Below are the code and all the weights of a small trained network. Each question names an input and a class and asks about switching units off, where a switched-off unit gives its printed mean instead of its output.

import numpy as np


def w(rows, s, z=0):
    codes = np.array(rows[::2]) - 128.0
    scale = np.full(codes.shape[1], s)
    scale[-1] = z or s
    return codes * scale


def f(y):
    return y / 2 * (1 + np.tanh(0.7978845608 * (y + 0.044715 * y**3)))


def log_softmax(a):
    a = a - a.max(-1, keepdims=True)
    return a - np.log(np.exp(a).sum(-1, keepdims=True))


def net(x, mask):
    res = np.array(x, float).reshape(1, 7) / 4 @ E
    y = f(res @ A[0][:, :-1].T + A[0][:, -1])
    res = res + np.where(mask, y, B[0][:, -1]) @ B[0][:, :-1]
    return log_softmax(res[-1] @ U[:, :-1].T + U[:, -1])


A, B = {}, {}
E = w([
[235,97,240],'x0',
[28,235,199],'x1',
[129,129,127],'x2',
[128,127,128],'x3',
[131,125,127],'x4',
[253,228,109],'x5',
[128,128,125],'x6',
],0.0046)
A[0] = w([
[75,72,166,119],'n0',
[134,198,128,141],'n1',
[147,116,183,85],'n2',
[117,170,156,87],'n3',
[166,95,227,94],'n4',
[88,149,169,128],'n5',
[86,122,123,95],'n6',
[105,191,154,89],'n7',
[93,190,193,82],'n8',
[106,147,132,63],'n9',
[153,118,206,128],'n10',
[171,108,226,90],'n11',
[160,146,88,86],'n12',
[148,94,96,164],'n13',
[85,176,166,148],'n14',
[101,96,149,63],'n15',
[105,137,62,86],'n16',
[83,85,159,72],'n17',
[84,179,176,96],'n18',
[88,169,12,95],'n19',
[133,134,121,254],'n20',
[80,73,153,76],'n21',
[74,63,177,86],'n22',
[138,175,146,180],'n23',
[72,39,148,100],'n24',
[166,42,40,107],'n25',
[147,107,101,107],'n26',
[184,220,85,100],'n27',
[100,157,69,68],'n28',
[166,53,86,83],'n29',
[130,137,111,241],'n30',
[121,158,95,91],'n31',
[80,66,149,89],'n32',
[118,111,129,187],'n33',
[85,145,189,148],'n34',
[180,188,103,78],'n35',
[124,108,135,27],'n36',
[163,107,178,130],'n37',
[173,184,113,82],'n38',
[84,110,151,111],'n39',
],0.011,0.0053)
B[0] = w([
[192,150,109,173],'n0',
[160,113,129,177],'n1',
[91,160,130,126],'n2',
[123,121,166,128],'n3',
[59,177,93,176],'n4',
[139,93,148,162],'n5',
[130,137,128,132],'n6',
[122,105,190,149],'n7',
[98,87,205,168],'n8',
[112,151,177,106],'n9',
[74,136,89,168],'n10',
[53,180,98,175],'n11',
[145,138,144,127],'n12',
[127,76,129,174],'n13',
[117,65,169,194],'n14',
[142,172,160,111],'n15',
[79,157,118,144],'n16',
[164,166,148,133],'n17',
[111,92,202,166],'n18',
[34,191,86,215],'n19',
[160,67,43,254],'n20',
[168,175,142,142],'n21',
[186,172,118,162],'n22',
[163,100,100,192],'n23',
[201,176,103,184],'n24',
[101,65,252,212],'n25',
[120,116,155,128],'n26',
[216,192,141,199],'n27',
[74,176,156,138],'n28',
[106,98,240,164],'n29',
[153,77,47,241],'n30',
[116,149,136,124],'n31',
[176,170,127,152],'n32',
[146,100,92,179],'n33',
[138,70,124,185],'n34',
[185,170,149,154],'n35',
[118,172,182,91],'n36',
[82,123,118,159],'n37',
[174,167,145,146],'n38',
[158,133,130,144],'n39',
],0.022,0.004)
U = w([
[99,112,107,254],'0',
[89,81,190,74],'1',
[168,199,123,72],'2',
[2,193,87,81],'3',
],0.0081,0.0057)

Each question gives the input, the list of numbers given to net, and the class t.
The units are the neurons (one row each of A and B). Each row of codes is followed by its name. A weight is (code - 128) times the scale printed after its matrix; where a second scale follows, it is the last column's (A, B and U).
mask holds one flag per neuron, in row order. A switched-off neuron (its flag False) gives its mean, the last column of its row in B, instead of its output. The means were averaged over made-up inputs and are rounded, as every weight is.
A unit's drop is (log p(t) with every unit on - log p(t) with that unit switched off) / (log p(t) with every unit on - log p(t) with every unit switched off).
The circuit of an input: a set's keep is (log p(t) with only the set's units on - log p(t) with every unit switched off) / (log p(t) with every unit on - log p(t) with every unit switched off). Starting from the 12 units with the biggest drops (on a tie, the unit counted first), units are removed one at a time, each time the one whose removal leaves the highest keep (on an exact tie, the one counted first), for as long as the keep stays at least 0.8.
units of the circuit, in order: the units of the circuit, biggest drop first
most important unit: the unit with the biggest drop
top k neurons: the k neurons with the biggest drops, biggest first
drop when u is switched off: that unit's drop, to one decimal
input [-7,-6,-3,7,5,8,1], class 2: units of the circuit, in order	n27
input [0,-8,1,-1,-5,-8,6], class 1: top 2 neurons	n25; n29
input [5,8,-6,6,4,-2,1], class 1: units of the circuit, in order	n8; n18
input [7,-5,6,-6,1,-3,-4], class 3: units of the circuit, in order	n4; n11
input [5,-2,5,0,-3,-3,2], class 3: top 2 neurons	n4; n11
input [2,-6,-7,1,-3,6,4], class 1: top 3 neurons	n25; n29; n24
input [6,8,4,-4,0,-3,8], class 1: top 2 neurons	n8; n18
input [0,7,6,1,4,-8,-2], class 2: drop when n22 is switched off	0.3
input [-5,-6,-5,-3,7,-2,2], class 1: top 2 neurons	n25; n29
input [-7,-4,-2,-4,7,1,-6], class 3: drop when n19 is switched off	0.7
input [-6,0,-1,-5,3,-8,-5], class 2: drop when n6 is switched off	0.0
input [4,2,-7,2,-5,-7,-1], class 2: drop when n22 is switched off	0.1
input [-8,-7,8,5,8,4,4], class 3: top 2 neurons	n19; n16
input [-5,0,2,4,-8,-5,-2], class 2: most important unit	n24
